Below is a small trained network, with its code and all its weights. Each question gives an input and a class and asks what happens when units are switched off, that is, made to give their printed mean instead of their output.

import numpy as np


def w(rows, s, z=0):
    codes = np.array(rows[::2]) - 128.0
    scale = np.full(codes.shape[1], s)
    scale[-1] = z or s
    return codes * scale


def f(y):
    return np.maximum(y, 0)


def log_softmax(a):
    a = a - a.max(-1, keepdims=True)
    return a - np.log(np.exp(a).sum(-1, keepdims=True))


def net(x, mask):
    res = np.array(x, float).reshape(1, 7) / 4 @ E
    y = f(res @ A[0][:, :-1].T + A[0][:, -1])
    res = res + np.where(mask, y, B[0][:, -1]) @ B[0][:, :-1]
    return log_softmax(res[-1] @ U[:, :-1].T + U[:, -1])


A, B = {}, {}
E = w([
[159,2,159,103,76,143],'x0',
[147,199,188,94,188,200],'x1',
[186,76,196,188,215,32],'x2',
[184,189,211,208,54,130],'x3',
[10,122,126,170,113,123],'x4',
[135,121,42,229,185,172],'x5',
[65,159,122,94,191,25],'x6',
],0.0059)
A[0] = w([
[213,83,153,165,163,114,199],'N1',
[23,125,104,92,165,84,216],'N2',
[56,99,76,147,148,109,246],'N3',
[135,115,200,195,133,122,178],'N4',
[172,143,251,109,102,131,241],'N5',
[231,96,112,187,134,125,196],'N6',
[141,159,147,17,114,89,199],'N7',
[121,201,112,168,184,186,186],'N8',
[87,104,132,54,128,171,168],'N9',
[44,90,116,77,160,166,119],'N10',
[128,105,103,98,23,135,194],'N11',
[136,119,254,148,134,103,164],'N12',
[164,75,138,195,89,95,252],'N13',
[81,112,133,34,135,181,202],'N14',
[228,59,141,153,166,98,198],'N15',
[117,141,126,18,110,159,181],'N16',
[107,74,104,112,84,171,176],'N17',
[7,102,86,136,135,119,233],'N18',
[151,102,233,137,121,111,148],'N19',
[111,92,63,145,103,180,212],'N20',
[118,170,87,218,48,142,171],'N21',
[147,89,22,133,185,152,170],'N22',
[165,119,178,53,86,118,165],'N23',
[197,111,191,49,106,122,194],'N24',
[137,194,110,196,113,199,187],'N25',
[86,222,109,106,174,76,252],'N26',
[127,192,130,161,177,154,197],'N27',
[163,223,157,102,127,206,241],'N28',
[82,157,101,131,158,2,169],'N29',
[141,72,35,176,88,137,199],'N30',
],0.0082,0.0037)
B[0] = w([
[172,59,121,185,239,135,216],'N1',
[86,165,118,71,105,16,238],'N2',
[19,85,130,76,127,71,233],'N3',
[157,112,191,224,159,136,194],'N4',
[219,165,164,175,118,127,246],'N5',
[132,57,122,157,211,193,218],'N6',
[202,198,117,90,94,88,219],'N7',
[44,196,68,200,160,149,224],'N8',
[164,106,55,34,35,124,203],'N9',
[92,97,42,39,85,93,195],'N10',
[149,130,182,74,40,206,219],'N11',
[213,116,207,207,125,75,212],'N12',
[123,22,189,152,153,150,231],'N13',
[163,137,39,52,41,115,228],'N14',
[183,38,99,157,237,123,227],'N15',
[190,183,64,53,55,134,218],'N16',
[125,71,138,58,57,187,203],'N17',
[22,105,147,65,75,55,247],'N18',
[221,94,185,189,120,95,200],'N19',
[52,83,123,83,101,186,225],'N20',
[24,149,225,166,63,199,215],'N21',
[53,108,28,96,179,127,222],'N22',
[211,148,129,112,81,153,207],'N23',
[235,141,107,127,127,144,226],'N24',
[45,183,124,201,121,232,229],'N25',
[117,241,119,148,144,71,240],'N26',
[83,195,102,203,183,134,206],'N27',
[155,239,57,174,106,199,254],'N28',
[94,172,172,132,211,2,224],'N29',
[49,36,152,99,145,186,228],'N30',
],0.0064,0.0066)
U = w([
[125,33,53,131,220,171,81],'0',
[93,218,87,198,146,212,192],'1',
[78,171,138,115,158,3,253],'2',
[235,174,101,77,83,163,82],'3',
[203,78,222,197,159,121,198],'4',
[56,78,219,130,76,206,34],'5',
[91,79,71,48,85,125,29],'6',
],0.0078,0.00064)

Each question gives the input, the list of numbers given to net, and the class t.
The units are the neurons (one row each of A and B). Each row of codes is followed by its name. A weight is (code - 128) times the scale printed after its matrix; where a second scale follows, it is the last column's (A, B and U).
mask holds one flag per neuron, in row order. A switched-off neuron (its flag False) gives its mean, the last column of its row in B, instead of its output. The means were averaged over made-up inputs and are rounded, as every weight is.
A unit's drop is (log p(t) with every unit on - log p(t) with that unit switched off) / (log p(t) with every unit on - log p(t) with every unit switched off).
The circuit of an input: a set's keep is (log p(t) with only the set's units on - log p(t) with every unit switched off) / (log p(t) with every unit on - log p(t) with every unit switched off). Starting from the 12 units with the biggest drops (on a tie, the unit counted first), units are removed one at a time, each time the one whose removal leaves the highest keep (on an exact tie, the one counted first), for as long as the keep stays at least 0.8.
circuit, biggest first: the units of the circuit, biggest drop first
k most important neurons: the k neurons with the biggest drops, biggest first
drop when u is switched off: that unit's drop, to one decimal
input [-3,8,8,6,2,6,6], class 4: circuit, biggest first : N12
input [-4,6,-7,-3,7,3,5], class 2: circuit, biggest first : N2; N18
input [3,0,-7,-2,6,6,-5], class 5: circuit, biggest first : N21; N30
input [2,0,-5,1,1,-6,8], class 3: 2 most important neurons : N16; N7
input [4,-7,-6,-1,-4,-6,5], class 3: circuit, biggest first : N7; N23
input [2,-3,-3,2,3,5,6], class 2: 2 most important neurons : N29; N2
input [0,-8,-8,4,0,-8,-5], class 3: 2 most important neurons : N16; N23
input [4,2,-1,6,2,-7,-5], class 4: 3 most important neurons : N12; N19; N4
input [1,7,3,1,4,0,1], class 4: 2 most important neurons : N12; N22
input [-3,0,5,-3,0,5,2], class 2: 2 most important neurons : N29; N26
input [-3,-2,5,3,7,7,-4], class 5: 4 most important neurons : N21; N28; N13; N30
input [1,-8,-4,1,-2,-6,1], class 3: drop when N23 is switched off : 0.2
input [-6,-6,-5,-6,-3,4,-6], class 6: drop when N22 is switched off : 0.2
input [7,5,-2,-2,8,3,0], class 6: drop when N24 is switched off : 0.0
input [-4,0,5,-1,-7,3,4], class 0: circuit, biggest first : N15
